Here is a tiny trained network, its code and every weight. The questions are about switching its units off for an input and a target symbol, where a switched-off unit gives its printed mean instead of its output.

import numpy as np


def w(rows, s, z=0):
    codes = np.array(rows[::2]) - 128.0
    scale = np.full(codes.shape[1], s)
    scale[-1] = z or s
    return codes * scale


def norm(h):
    return h / np.sqrt((h * h).mean(-1, keepdims=True) + 1e-5)


def f(y):
    return y / 2 * (1 + np.tanh(0.7978845608 * (y + 0.044715 * y**3)))


def softmax(a):
    e = np.exp(a - a.max(-1, keepdims=True))
    return e / e.sum(-1, keepdims=True)


def log_softmax(a):
    a = a - a.max(-1, keepdims=True)
    return a - np.log(np.exp(a).sum(-1, keepdims=True))


def net(x, mask):
    ids = ['εθμτφψω'.index(c) for c in x.split()]
    T = len(ids)
    res = E[ids] + P[:T]
    u = 0
    for l in range(2):
        q, k, v = (norm(res) @ M[l].T for M in (Q, K, V))
        z = softmax(np.where(np.tri(T) > 0, q @ k.T / 3**0.5, -1e9)) @ v
        res = res + np.where(mask[u], z, O[l][:, -1]) @ O[l][:, :-1]
        u += 1
        y = f(norm(res) @ A[l][:, :-1].T + A[l][:, -1])
        res = res + np.where(mask[u : u + 4], y, B[l][:, -1]) @ B[l][:, :-1]
        u += 4
    return log_softmax(norm(res)[-1] @ U[:, :-1].T + U[:, -1])


Q, K, V, O, A, B = {}, {}, {}, {}, {}, {}
E = w([
[131,95,131,141,168],'ε',
[80,110,164,92,123],'θ',
[132,15,201,146,133],'μ',
[166,143,63,249,152],'τ',
[161,121,89,8,178],'φ',
[136,98,145,119,60],'ψ',
[178,127,178,116,128],'ω',
],0.013)
P = w([
[124,2,196,193,163],'0',
[124,61,142,178,121],'1',
[136,106,115,203,133],'2',
[108,150,114,173,111],'3',
[82,177,126,157,98],'4',
[94,194,110,140,93],'5',
],0.0041)
Q[0] = w([
[166,131,127,107,55],'0.h1',
[82,162,255,113,8],'0.h1',
[104,103,247,100,66],'0.h1',
],0.0089)
K[0] = w([
[79,137,143,163,88],'0.h1',
[136,255,98,137,79],'0.h1',
[155,244,168,111,58],'0.h1',
],0.009)
V[0] = w([
[183,138,212,165,82],'0.h1',
[254,88,183,139,156],'0.h1',
[130,99,157,237,130],'0.h1',
],0.0075)
O[0] = w([
[118,162,91,44,21,217],'0.h1',
[56,252,220,2,114,254],'0.h1',
[200,108,66,24,91,215],'0.h1',
],0.0062,0.0057)
A[0] = w([
[68,109,77,103,160,134],'0.n1',
[115,79,82,177,2,125],'0.n2',
[233,170,62,79,98,251],'0.n3',
[174,122,173,205,115,107],'0.n4',
],0.0074,0.0026)
B[0] = w([
[149,37,129,186,159,137],'0.n1',
[245,121,178,27,213,171],'0.n2',
[54,52,179,102,55,254],'0.n3',
[159,254,181,171,56,118],'0.n4',
],0.0082,0.0052)
Q[1] = w([
[175,171,70,180,170],'1.h1',
[39,183,1,153,116],'1.h1',
[71,203,148,138,122],'1.h1',
],0.0072)
K[1] = w([
[176,191,8,188,254],'1.h1',
[35,206,43,93,126],'1.h1',
[26,219,156,133,109],'1.h1',
],0.006)
V[1] = w([
[84,206,163,80,43],'1.h1',
[139,23,222,124,3],'1.h1',
[14,118,12,213,181],'1.h1',
],0.0046)
O[1] = w([
[228,210,44,225,211,170],'1.h1',
[177,181,113,254,101,254],'1.h1',
[38,81,125,43,83,17],'1.h1',
],0.0066,0.0071)
A[1] = w([
[47,144,87,54,211,2],'1.n1',
[227,125,77,71,169,67],'1.n2',
[151,171,253,207,143,97],'1.n3',
[141,35,112,79,101,164],'1.n4',
],0.0076,0.0013)
B[1] = w([
[201,135,190,180,251,125],'1.n1',
[167,123,110,165,128,165],'1.n2',
[78,133,106,92,149,254],'1.n3',
[152,98,128,78,47,147],'1.n4',
],0.012,0.0059)
U = w([
[128,89,32,60,170,41],'ε',
[92,13,110,125,70,209],'θ',
[107,235,115,111,83,133],'μ',
[67,95,147,221,141,254],'τ',
[154,74,239,152,213,118],'φ',
[164,88,87,254,68,127],'ψ',
[193,146,80,202,185,18],'ω',
],0.0077,0.0024)

Each question gives the input, a string of symbols that net reads in full, and the target symbol t.
The units are the heads (3 rows each of Q, K, V and O) and the neurons (one row each of A and B). Each row of codes is followed by its name. A weight is (code - 128) times the scale printed after its matrix; where a second scale follows, it is the last column's (O, A, B and U).
mask holds one flag per unit, layer by layer, with each layer's heads first. A switched-off unit (its flag False) gives its mean, the last column of its rows in O or B, instead of its output. The means were averaged over made-up inputs and are rounded, as every weight is.
A unit's drop is (log p(t) with every unit on - log p(t) with that unit switched off) / (log p(t) with every unit on - log p(t) with every unit switched off).
unit that matters most: the unit with the biggest drop
top k neurons: the k neurons with the biggest drops, biggest first
k most important neurons of layer l: the k neurons of layer l with the biggest drops, biggest first
drop of u: that unit's drop, to one decimal
input φ θ θ, target τ: 2 most important neurons of layer 0	[0.n4; 0.n2]
input θ ε θ ε, target θ: unit that matters most	0.h1
input θ θ θ, target θ: top 2 neurons	[1.n4; 0.n1]
input τ ε ε μ φ μ, target τ: top 2 neurons	[1.n3; 0.n2]
input φ θ ε, target φ: top 3 neurons	[0.n3; 1.n1; 1.n3]
input τ θ ε, target τ: top 2 neurons	[0.n3; 0.n2]
input ω ω θ φ, target ω: top 2 neurons	[1.n2; 1.n1]
input θ θ ψ θ μ θ, target φ: 2 most important neurons of layer 0	[0.n2; 0.n1]
input θ ψ ψ φ, target θ: top 2 neurons	[0.n3; 1.n4]
input θ ψ θ θ μ θ, target φ: 3 most important neurons of layer 0	[0.n2; 0.n4; 0.n3]
input φ θ ω ε, target φ: top 2 neurons	[0.n3; 1.n1]
input μ μ θ θ θ, target θ: 3 most important neurons of layer 0	[0.n3; 0.n2; 0.n1]
input ψ ψ ψ τ ε, target ψ: drop of 0.n3	0.1
input ω ψ φ, target ω: drop of 1.n2	0.3
input θ φ ε μ, target τ: drop of 1.n1	0.0
input φ τ ω φ, target φ: drop of 1.h1	0.3
input φ τ τ, target τ: unit that matters most	0.h1
